Below is a small trained network, with its code and all its weights. Each question gives an input and a class and asks what happens when units are switched off, that is, made to give their printed mean instead of their output.

import numpy as np


def w(rows, s, z=0):
    codes = np.array(rows[::2]) - 128.0
    scale = np.full(codes.shape[1], s)
    scale[-1] = z or s
    return codes * scale


def norm(h):
    return h / np.sqrt((h * h).mean(-1, keepdims=True) + 1e-5)


def f(y):
    return y / 2 * (1 + np.tanh(0.7978845608 * (y + 0.044715 * y**3)))


def log_softmax(a):
    a = a - a.max(-1, keepdims=True)
    return a - np.log(np.exp(a).sum(-1, keepdims=True))


def net(x, mask):
    res = np.array(x, float).reshape(1, 8) / 4 @ E
    u = 0
    for l in range(2):
        y = f(norm(res) @ A[l][:, :-1].T + A[l][:, -1])
        res = res + np.where(mask[u : u + 16], y, B[l][:, -1]) @ B[l][:, :-1]
        u += 16
    return log_softmax(norm(res)[-1] @ U[:, :-1].T + U[:, -1])


A, B = {}, {}
E = w([
[127,128,129,123,129,129,126,129,130],'x0',
[133,125,128,128,132,129,128,126,133],'x1',
[186,162,159,91,80,99,254,154,133],'x2',
[61,126,100,83,184,63,219,84,107],'x3',
[128,126,125,131,124,126,129,126,127],'x4',
[128,131,131,132,129,128,128,126,131],'x5',
[175,89,235,115,178,49,90,144,49],'x6',
[130,129,131,130,130,128,128,127,130],'x7',
],0.0036)
A[0] = w([
[43,140,64,116,156,123,180,44,147,49],'L0N0',
[70,165,45,123,163,115,180,50,183,30],'L0N1',
[154,191,40,210,45,225,120,180,230,118],'L0N2',
[127,211,86,154,43,153,217,131,169,79],'L0N3',
[69,131,38,137,93,178,153,80,202,74],'L0N4',
[156,154,127,163,72,190,99,145,131,2],'L0N5',
[209,185,145,106,46,127,247,162,151,116],'L0N6',
[2,104,83,49,236,57,220,53,101,199],'L0N7',
[123,93,196,160,206,65,39,114,56,79],'L0N8',
[166,130,150,70,78,114,207,167,118,118],'L0N9',
[159,139,153,164,106,115,114,146,103,86],'L0N10',
[205,74,207,99,151,70,160,183,83,59],'L0N11',
[204,129,172,192,59,204,2,167,118,136],'L0N12',
[101,104,140,138,118,99,148,91,99,102],'L0N13',
[65,126,31,134,145,181,96,113,186,142],'L0N14',
[66,75,76,211,190,183,49,69,112,40],'L0N15',
],0.0045,0.0035)
B[0] = w([
[156,123,61,197,137,129,102,229,145,157],'L0N0',
[186,149,48,177,135,100,133,225,137,157],'L0N1',
[79,126,213,65,120,135,104,24,122,216],'L0N2',
[149,2,126,64,199,175,138,80,139,180],'L0N3',
[175,183,150,177,133,124,98,183,71,172],'L0N4',
[64,133,127,81,173,140,191,98,145,129],'L0N5',
[178,63,147,35,95,118,137,139,206,209],'L0N6',
[59,158,108,153,214,124,178,128,166,255],'L0N7',
[148,21,83,98,172,191,96,140,127,204],'L0N8',
[211,174,140,149,106,156,185,103,151,172],'L0N9',
[150,143,100,119,145,143,131,200,154,131],'L0N10',
[145,250,170,133,118,113,127,133,79,186],'L0N11',
[160,104,90,195,124,160,215,107,100,235],'L0N12',
[117,135,153,86,110,159,102,112,138,128],'L0N13',
[130,235,146,172,78,77,124,131,126,179],'L0N14',
[162,163,156,79,58,69,182,124,144,171],'L0N15',
],0.0044,0.0061)
A[1] = w([
[20,243,131,228,57,139,119,54,76,82],'L1N0',
[2,90,148,67,188,105,42,76,147,4],'L1N1',
[71,244,197,138,129,16,207,97,98,38],'L1N2',
[210,147,147,204,81,159,149,204,165,102],'L1N3',
[92,18,78,202,214,151,113,111,114,70],'L1N4',
[25,99,75,34,198,104,107,124,154,114],'L1N5',
[68,116,46,149,50,188,124,131,219,192],'L1N6',
[180,114,138,79,4,163,13,118,112,193],'L1N7',
[159,79,192,153,151,188,95,71,92,137],'L1N8',
[208,188,180,136,12,100,52,192,127,37],'L1N9',
[144,62,42,115,180,99,189,188,175,46],'L1N10',
[90,86,76,197,207,158,166,200,77,117],'L1N11',
[199,77,132,69,54,6,206,183,172,86],'L1N12',
[98,106,58,203,127,194,27,172,76,163],'L1N13',
[148,152,209,115,121,93,96,75,36,133],'L1N14',
[18,164,58,106,138,58,34,227,77,53],'L1N15',
],0.0056,0.0044)
B[1] = w([
[28,75,1,173,132,179,47,133,170,218],'L1N0',
[24,103,139,21,203,208,169,203,68,147],'L1N1',
[229,152,178,169,183,75,90,17,191,197],'L1N2',
[71,197,87,65,147,96,138,202,64,202],'L1N3',
[136,55,186,136,98,72,77,79,37,213],'L1N4',
[103,172,119,63,105,175,117,219,83,203],'L1N5',
[162,99,149,59,205,151,145,177,145,215],'L1N6',
[148,72,192,149,8,143,157,54,98,255],'L1N7',
[106,183,99,113,127,69,104,185,155,246],'L1N8',
[82,115,68,138,33,186,227,195,60,164],'L1N9',
[168,83,66,91,102,217,130,189,82,197],'L1N10',
[131,90,185,133,29,124,66,45,143,231],'L1N11',
[43,148,93,203,170,137,48,139,80,235],'L1N12',
[128,151,131,179,180,86,109,92,153,216],'L1N13',
[67,114,59,144,101,174,171,125,167,200],'L1N14',
[91,220,165,109,165,48,78,223,133,157],'L1N15',
],0.0065,0.0034)
U = w([
[26,44,8,250,15,242,34,28,250,124],'0',
[31,241,7,224,240,48,9,247,241,63],'1',
[234,13,232,21,13,241,230,21,247,64],'2',
[211,69,16,21,242,235,242,246,229,114],'3',
[194,2,239,250,23,10,7,16,13,64],'4',
[13,52,221,25,253,99,15,202,6,98],'5',
[183,215,171,173,2,99,246,186,6,255],'6',
[231,244,239,159,249,11,233,38,177,231],'7',
],0.0077,0.0026)

Each question gives the input, the list of numbers given to net, and the class t.
The units are the neurons (one row each of A and B). Each row of codes is followed by its name. A weight is (code - 128) times the scale printed after its matrix; where a second scale follows, it is the last column's (A, B and U).
mask holds one flag per neuron, layer by layer. A switched-off neuron (its flag False) gives its mean, the last column of its row in B, instead of its output. The means were averaged over made-up inputs and are rounded, as every weight is.
A unit's drop is (log p(t) with every unit on - log p(t) with that unit switched off) / (log p(t) with every unit on - log p(t) with every unit switched off).
The circuit of an input: a set's keep is (log p(t) with only the set's units on - log p(t) with every unit switched off) / (log p(t) with every unit on - log p(t) with every unit switched off). Starting from the 12 units with the biggest drops (on a tie, the unit counted first), units are removed one at a time, each time the one whose removal leaves the highest keep (on an exact tie, the one counted first), for as long as the keep stays at least 0.8.
units of the circuit, in order: the units of the circuit, biggest drop first
top k neurons: the k neurons with the biggest drops, biggest first
top k neurons in layer l: the k neurons of layer l with the biggest drops, biggest first
drop when u is switched off: that unit's drop, to one decimal
input [0,-7,8,0,8,2,-1,4], class 2: units of the circuit, in order	[L0N6]
input [5,2,2,8,-7,5,0,-8], class 3: top 3 neurons in layer 0	[L0N11, L0N14, L0N0]
input [-3,-4,5,-6,4,6,0,5], class 2: top 2 neurons in layer 0	[L0N2, L0N6]
input [-2,3,1,5,-1,0,3,-7], class 7: top 2 neurons in layer 0	[L0N3, L0N11]
input [4,7,1,5,2,7,7,4], class 7: top 4 neurons	[L0N11, L1N2, L0N3, L0N6]
input [8,-5,1,-3,-7,-5,-8,-1], class 2: top 3 neurons	[L0N3, L0N2, L0N7]
input [2,-4,-6,-2,-4,-6,1,-7], class 4: top 2 neurons	[L0N8, L0N11]
input [-2,6,1,6,-5,-3,-5,-6], class 3: top 2 neurons	[L1N10, L0N3]
input [6,0,-4,0,6,-1,1,-3], class 4: top 2 neurons in layer 0	[L0N8, L0N2]
input [-6,-6,2,-1,-1,0,6,1], class 6: top 2 neurons	[L0N7, L0N11]
input [-8,6,7,-1,7,5,-8,-2], class 2: top 2 neurons	[L0N2, L0N7]
input [2,-2,2,1,-4,1,-5,1], class 3: top 2 neurons in layer 0	[L0N1, L0N3]
input [4,6,4,1,-4,-5,-1,5], class 3: top 2 neurons in layer 1	[L1N12, L1N11]
input [8,-8,8,2,2,-3,8,0], class 7: units of the circuit, in order	[L1N2]
input [-3,-1,1,-1,8,-3,5,4], class 6: top 2 neurons in layer 0	[L0N11, L0N7]
input [-5,-4,1,-8,0,-6,8,-2], class 6: top 4 neurons	[L0N11, L0N3, L1N3, L0N7]
input [8,5,2,-5,-2,0,8,6], class 6: drop when L0N11 is switched off	0.2
input [7,7,0,5,-2,-6,-4,-3], class 1: drop when L0N14 is switched off	0.1
input [1,-5,-1,5,-5,8,0,-1], class 1: drop when L0N7 is switched off	0.1
input [-4,8,4,-8,-8,2,-4,-7], class 2: units of the circuit, in order	[L0N2]
input [4,-3,4,-1,2,-2,6,-6], class 6: drop when L0N7 is switched off	0.4
